[[140 178 137  57 165 133  58]
 [ 83 189  57  75 182  74  77]] gives 140

[[ 87 114 100  77 148  99]
 [163 103 158 180  85 161]] gives 87

[[160 172  99 181]
 [ 82  92 164  98]] gives 160

[[161  65 193 142 116 141]
 [130 188  62  79 173  76]] gives 161

[[194 122 131 127]
 [186 190  72 193]] gives 194

[[166 160 118  87 156 187]
 [152 151 137  89 150 179]] gives 166
---
array([[123,  91, 161, 114, 107],
       [178, 108, 164, 163, 149],
       [116, 110, 186,  85,  70]]) → 123

array([154, 186, 104, 148]) → 154

array([161, 172, 143, 105,  59, 188]) → 161

array([113,  55,  77, 199,  68,  63]) → 113

array([[ 83,  67,  72, 162,  69, 104, 142],
       [194, 170, 187, 107, 181, 122, 112],
       [ 81, 121,  86,  84,  96,  68,  77]]) → 83

array([[105,  83, 114,  66,  61],
       [139, 194, 105, 186, 169]]) → 105
---
[[123  81 135 109  81 131]
 [130 160 136 122 142 132]
 [125  68 130 142 106 139]] Answer: 130

[[140 143 142 138 128 115 162]
 [ 97 110 135 148 181 155 123]
 [146 148  93 105 117  96  91]] Answer: 93

[[148 153 139 141 158 126 155]
 [144 186 156 117 106 147  96]
 [135  90 106 162 139 154 129]] Answer: 106

[[135 152 130 113]
 [148 145 135  65]
 [165  74 149 127]] Answer: 149

[[172 174 135  87 142  70]
 [141 147 112 125  94 130]
 [110 140 111 128  68 137]] Answer: 111

[[134 169 138 148 142 163]
 [168  80 174 140 195 133]
 [127 104 148 193 136 145]] Answer: 148

[[168 108 116 127]
 [134  89 153 190]
 [155 150  86  96]] Answer: 86

[[148 108  95 161 146  73]
 [139  99 153 126 160 132]
 [ 89  89 126 101 181  91]] Answer: 126
---
[120, 172, 103, 73] Out: 103

[[78, 74, 86, 98, 188],
 [98, 94, 134, 146, 116],
 [159, 166, 116, 120, 109]] Out: 86

[[68, 73, 109, 192, 131, 186],
 [197, 154, 149, 56, 129, 103]] Out: 109

[158, 139, 162, 87, 182, 111, 74] Out: 162

[154, 131, 179, 184, 200, 123, 72] Out: 179

[[135, 181, 90, 125, 154, 129, 96],
 [127, 122, 174, 126, 87, 72, 180],
 [70, 133, 102, 200, 84, 146, 116]] Out: 90

[153, 184, 127, 93, 162, 121] Out: 127

[173, 78, 165, 71, 95, 174, 84] Out: 165
---
array([[143, 127,  76, 154, 103,  69],
       [137, 124,  85, 151, 105,  72],
       [134, 119, 100, 146, 112,  84]])
103

[196, 109, 122, 137,  83, 121]
83

array([[147, 181,  90,  83, 161, 121],
       [176, 123,  69, 159, 137, 153]])
161

[119, 114, 157, 104, 107, 186]
107

[ 95, 195, 118,  66, 107,  84]
107

[ 68, 140, 123,  91, 111, 159]
111

[ 74, 114, 176, 144, 168,  66]
168
---
array([[ 79, 161,  89,  91,  94],
       [111, 188,  95,  91,  83],
       [111, 189, 115, 168, 100]])
95

[167, 147, 166, 157, 120, 182, 149]
157

array([[ 62,  88, 194, 171, 173],
       [140, 170, 135, 159,  86],
       [140, 174, 135, 161,  81]])
135

[196, 123, 110, 104, 128, 126, 168]
104

[130, 178, 140, 145, 107, 188, 160]
145

[173, 201, 123, 119, 143]
123

[170,  71,  74, 114, 153]
74

[ 81, 199, 177, 168, 115, 125,  86]
168

array([[131, 138, 129, 192, 149],
       [123, 138, 110, 169,  93],
       [133, 141, 143, 125, 142]])
110

[126, 138,  76, 198, 188]
76
---
[ 68, 131,  82, 185, 137, 145, 152] value 68, 152

[ 80, 153, 157, 188, 141] value 80, 141

[198, 130, 135, 141, 124,  93, 131] value 198, 131

[116, 115, 136, 171, 123, 154,  63] value 116, 63

[ 71,  58,  82, 137, 148] value 71, 148

array([[124, 132, 131, 132, 124],
       [193,  61,  64,  63, 194],
       [127, 128, 129, 131, 129]]) value 124, 129

[149,  65, 171,  87] value 149, 87

[114, 111, 180, 126] value 114, 126

array([[191, 174, 124, 120],
       [152, 136,  91, 128]]) value 191, 128
